Below are the code and all the weights of a small trained network. Each question names an input and a class and asks about switching units off, where a switched-off unit gives its printed mean instead of its output.

import numpy as np


def w(rows, s, z=0):
    codes = np.array(rows[::2]) - 128.0
    scale = np.full(codes.shape[1], s)
    scale[-1] = z or s
    return codes * scale


def norm(h):
    return h / np.sqrt((h * h).mean(-1, keepdims=True) + 1e-5)


def f(y):
    return np.maximum(y, 0)


def log_softmax(a):
    a = a - a.max(-1, keepdims=True)
    return a - np.log(np.exp(a).sum(-1, keepdims=True))


def net(x, mask):
    res = np.array(x, float).reshape(1, 8) / 4 @ E
    u = 0
    for l in range(2):
        y = f(norm(res) @ A[l][:, :-1].T + A[l][:, -1])
        res = res + np.where(mask[u : u + 5], y, B[l][:, -1]) @ B[l][:, :-1]
        u += 5
    return log_softmax(norm(res)[-1] @ U[:, :-1].T + U[:, -1])


A, B = {}, {}
E = w([
[128,142,121],'x0',
[134,119,133],'x1',
[134,120,130],'x2',
[119,134,121],'x3',
[100,139,255],'x4',
[76,172,110],'x5',
[166,102,4],'x6',
[221,252,178],'x7',
],0.0076)
A[0] = w([
[135,163,112,1],'L0N1',
[253,103,126,148],'L0N2',
[130,218,232,120],'L0N3',
[141,180,189,60],'L0N4',
[192,249,254,88],'L0N5',
],0.0099,0.0089)
B[0] = w([
[97,209,41,128],'L0N1',
[49,177,112,232],'L0N2',
[108,8,152,231],'L0N3',
[148,72,208,153],'L0N4',
[67,80,206,255],'L0N5',
],0.011,0.0054)
A[1] = w([
[70,229,113,120],'L1N1',
[20,254,131,149],'L1N2',
[17,7,84,250],'L1N3',
[116,89,213,151],'L1N4',
[56,21,191,227],'L1N5',
],0.0081,0.0025)
B[1] = w([
[230,112,213,156],'L1N1',
[168,207,172,171],'L1N2',
[171,156,61,255],'L1N3',
[157,163,195,178],'L1N4',
[222,255,158,235],'L1N5',
],0.0077,0.011)
U = w([
[168,255,32,87],'0',
[93,249,210,31],'1',
[22,82,75,254],'2',
],0.0078,0.0043)

Each question gives the input, the list of numbers given to net, and the class t.
The units are the neurons (one row each of A and B). Each row of codes is followed by its name. A weight is (code - 128) times the scale printed after its matrix; where a second scale follows, it is the last column's (A, B and U).
mask holds one flag per neuron, layer by layer. A switched-off neuron (its flag False) gives its mean, the last column of its row in B, instead of its output. The means were averaged over made-up inputs and are rounded, as every weight is.
A unit's drop is (log p(t) with every unit on - log p(t) with that unit switched off) / (log p(t) with every unit on - log p(t) with every unit switched off).
The circuit of an input: a set's keep is (log p(t) with only the set's units on - log p(t) with every unit switched off) / (log p(t) with every unit on - log p(t) with every unit switched off). Starting from all 10 units, units are removed one at a time, each time the one whose removal leaves the highest keep (on an exact tie, the one counted first), for as long as the keep stays at least 0.8.
units of the circuit, in order: the units of the circuit, biggest drop first
most important unit: the unit with the biggest drop
top k neurons: the k neurons with the biggest drops, biggest first
top k neurons in layer l: the k neurons of layer l with the biggest drops, biggest first
drop when u is switched off: that unit's drop, to one decimal
input [5,-1,4,8,3,-5,-6,8], class 2: units of the circuit, in order -> (L0N3, L0N5)
input [2,-5,6,3,7,-2,4,-4], class 0: most important unit -> L0N5
input [8,-2,-4,-7,-1,-1,-1,-2], class 0: top 2 neurons -> (L0N5, L0N2)
input [0,7,-2,-1,-3,7,-4,-3], class 0: units of the circuit, in order -> (L0N5, L1N3)
input [3,-8,-6,1,-1,3,-7,-4], class 0: top 2 neurons -> (L0N5, L1N5)
input [0,5,-7,-8,-1,4,4,-2], class 2: top 2 neurons in layer 1 -> (L1N5, L1N2)
input [-4,-1,-2,-2,4,-3,0,8], class 2: units of the circuit, in order -> (L0N5, L0N3)
input [-7,8,-2,3,-6,6,1,-1], class 2: top 2 neurons -> (L1N5, L0N2)
input [0,3,3,8,8,-1,4,-2], class 0: units of the circuit, in order -> (L0N5, L1N5)
input [8,-8,-1,-3,-4,-8,0,-8], class 0: top 2 neurons -> (L1N3, L0N3)
input [-6,8,4,4,5,2,-2,7], class 2: top 3 neurons in layer 0 -> (L0N3, L0N5, L0N4)
input [-8,8,1,-1,-2,-7,-7,-5], class 0: top 3 neurons in layer 0 -> (L0N5, L0N3, L0N4)
input [0,-2,8,-5,-8,4,-8,-3], class 0: top 2 neurons in layer 0 -> (L0N5, L0N2)
input [3,-4,8,-7,-7,-7,-4,-8], class 0: top 2 neurons in layer 1 -> (L1N3, L1N5)
input [-7,-4,-3,5,4,-2,1,-8], class 0: top neuron in layer 0 -> (L0N5)
input [-8,5,6,8,2,-6,7,-7], class 0: drop when L1N3 is switched off -> 0.2
